Below are the code and all the weights of a small trained network. Each question names an input and a target symbol and asks about switching units off, where a switched-off unit gives its printed mean instead of its output.

import numpy as np


def w(rows, s, z=0):
    codes = np.array(rows[::2]) - 128.0
    scale = np.full(codes.shape[1], s)
    scale[-1] = z or s
    return codes * scale


def norm(h):
    return h / np.sqrt((h * h).mean(-1, keepdims=True) + 1e-5)


def f(y):
    return y / 2 * (1 + np.tanh(0.7978845608 * (y + 0.044715 * y**3)))


def softmax(a):
    e = np.exp(a - a.max(-1, keepdims=True))
    return e / e.sum(-1, keepdims=True)


def log_softmax(a):
    a = a - a.max(-1, keepdims=True)
    return a - np.log(np.exp(a).sum(-1, keepdims=True))


def net(x, mask):
    ids = ['γθξπφψ'.index(c) for c in x.split()]
    T = len(ids)
    res = E[ids] + P[:T]
    u = 0
    for l in range(3):
        q, k, v = (norm(res) @ M[l].T for M in (Q, K, V))
        z = softmax(np.where(np.tri(T) > 0, q @ k.T / 2**0.5, -1e9)) @ v
        res = res + np.where(mask[u], z, O[l][:, -1]) @ O[l][:, :-1]
        u += 1
        y = f(norm(res) @ A[l][:, :-1].T + A[l][:, -1])
        res = res + np.where(mask[u : u + 4], y, B[l][:, -1]) @ B[l][:, :-1]
        u += 4
    return log_softmax(norm(res)[-1] @ U[:, :-1].T + U[:, -1])


Q, K, V, O, A, B = {}, {}, {}, {}, {}, {}
E = w([
[20,74,51,70],'γ',
[222,55,143,139],'θ',
[164,96,140,67],'ξ',
[193,90,79,169],'π',
[165,135,252,153],'φ',
[101,91,143,192],'ψ',
],0.018)
P = w([
[35,107,3,17],'0',
[182,105,124,133],'1',
[130,112,131,131],'2',
[111,114,166,136],'3',
[105,108,189,141],'4',
[100,121,199,143],'5',
[112,139,199,143],'6',
[145,166,215,162],'7',
[142,188,225,162],'8',
[154,196,212,169],'9',
[71,134,239,147],'10',
[52,107,240,120],'11',
[155,199,212,152],'12',
],0.0055)
Q[0] = w([
[2,99,162,207],'L0H0',
[74,215,72,243],'L0H0',
],0.0065)
K[0] = w([
[65,46,202,237],'L0H0',
[63,2,203,121],'L0H0',
],0.0065)
V[0] = w([
[147,85,114,203],'L0H0',
[249,235,86,4],'L0H0',
],0.0045)
O[0] = w([
[243,140,128,116,252],'L0H0',
[254,64,149,69,2],'L0H0',
],0.0087,0.0018)
A[0] = w([
[172,150,175,162,20],'L0N0',
[142,33,255,18,248],'L0N1',
[119,88,15,137,97],'L0N2',
[156,140,125,28,9],'L0N3',
],0.0079,0.0018)
B[0] = w([
[124,127,233,136,146],'L0N0',
[248,186,143,142,254],'L0N1',
[166,100,193,155,154],'L0N2',
[186,129,105,125,140],'L0N3',
],0.014,0.0068)
Q[1] = w([
[1,144,183,250],'L1H0',
[96,112,153,67],'L1H0',
],0.0075)
K[1] = w([
[108,214,83,100],'L1H0',
[20,60,92,2],'L1H0',
],0.0077)
V[1] = w([
[65,88,255,47],'L1H0',
[163,127,157,224],'L1H0',
],0.0089)
O[1] = w([
[254,158,157,149,40],'L1H0',
[79,8,124,108,252],'L1H0',
],0.013,0.005)
A[1] = w([
[66,158,219,107,252],'L1N0',
[104,118,76,37,106],'L1N1',
[244,135,137,87,123],'L1N2',
[74,198,133,130,69],'L1N3',
],0.011,0.002)
B[1] = w([
[165,190,100,197,165],'L1N0',
[170,116,149,128,139],'L1N1',
[165,148,63,160,255],'L1N2',
[139,246,91,107,134],'L1N3',
],0.013,0.0071)
Q[2] = w([
[142,135,186,220],'L2H0',
[62,178,71,10],'L2H0',
],0.013)
K[2] = w([
[40,150,200,218],'L2H0',
[162,104,7,33],'L2H0',
],0.015)
V[2] = w([
[184,85,118,52],'L2H0',
[167,212,254,98],'L2H0',
],0.007)
O[2] = w([
[152,47,254,61,5],'L2H0',
[149,178,240,178,75],'L2H0',
],0.0078,0.003)
A[2] = w([
[170,208,127,113,89],'L2N0',
[72,28,148,95,254],'L2N1',
[68,152,108,202,175],'L2N2',
[183,254,107,47,186],'L2N3',
],0.0097,0.0042)
B[2] = w([
[76,106,116,88,171],'L2N0',
[52,144,156,157,253],'L2N1',
[119,186,79,99,213],'L2N2',
[1,149,185,62,237],'L2N3',
],0.016,0.005)
U = w([
[78,192,137,26,2],'γ',
[224,49,55,186,57],'θ',
[190,129,89,30,130],'ξ',
[116,26,116,113,208],'π',
[165,175,221,153,138],'φ',
[140,204,5,171,152],'ψ',
],0.011,0.0071)

Each question gives the input, a string of symbols that net reads in full, and the target symbol t.
The units are the heads (2 rows each of Q, K, V and O) and the neurons (one row each of A and B). Each row of codes is followed by its name. A weight is (code - 128) times the scale printed after its matrix; where a second scale follows, it is the last column's (O, A, B and U).
mask holds one flag per unit, layer by layer, with each layer's heads first. A switched-off unit (its flag False) gives its mean, the last column of its rows in O or B, instead of its output. The means were averaged over made-up inputs and are rounded, as every weight is.
A unit's drop is (log p(t) with every unit on - log p(t) with that unit switched off) / (log p(t) with every unit on - log p(t) with every unit switched off).
The circuit of an input: a set's keep is (log p(t) with only the set's units on - log p(t) with every unit switched off) / (log p(t) with every unit on - log p(t) with every unit switched off). Starting from the 12 units with the biggest drops (on a tie, the unit counted first), units are removed one at a time, each time the one whose removal leaves the highest keep (on an exact tie, the one counted first), for as long as the keep stays at least 0.8.
units of the circuit, in order: the units of the circuit, biggest drop first
most important unit: the unit with the biggest drop
top k neurons: the k neurons with the biggest drops, biggest first
k most important neurons of layer l: the k neurons of layer l with the biggest drops, biggest first
drop of u: that unit's drop, to one decimal
input ψ γ ψ ξ, target ψ: units of the circuit, in order : [L1N2]
input π φ ξ π π φ θ π π π φ ξ γ, target φ: units of the circuit, in order : [L1H0, L0N2, L2H0, L1N1]
input ψ π ξ ξ ξ ψ ξ ξ, target ξ: top 2 neurons : [L2N3, L1N0]
input ψ ψ φ ψ φ φ π, target π: top 2 neurons : [L1N2, L0N1]
input ξ θ π γ γ, target γ: top 2 neurons : [L2N3, L0N0]
input ξ φ φ γ ξ φ π, target φ: top 2 neurons : [L0N1, L2N1]
input ξ π φ π γ φ φ θ ξ, target φ: top 4 neurons : [L0N1, L2N3, L2N2, L0N0]
input φ φ π γ, target φ: top 4 neurons : [L0N0, L0N1, L0N2, L1N1]
input π γ γ, target γ: top 2 neurons : [L1N3, L0N0]
input γ θ ξ φ γ φ γ ξ, target φ: 2 most important neurons of layer 2 : [L2N3, L2N2]
input θ π γ ψ θ ψ θ, target ψ: top 4 neurons : [L1N2, L0N1, L0N2, L1N1]
input π γ ψ φ, target ψ: top 4 neurons : [L1N0, L1N2, L0N1, L0N2]
input ξ ξ ξ θ ξ γ, target ξ: 2 most important neurons of layer 1 : [L1N2, L1N3]
input ψ ξ π ψ ξ π π π ξ ξ ξ π ξ, target ξ: top 3 neurons : [L0N1, L2N3, L1N0]
input γ φ ψ γ ξ γ π, target π: most important unit : L1N0
input θ γ ψ ξ ψ θ, target ψ: drop of L0N1 : 0.3
input π ξ π π θ γ φ ψ ψ φ, target ψ: drop of L0N2 : 0.1
input ξ π ξ ξ ξ γ ξ φ φ π, target φ: drop of L2N0 : 0.1
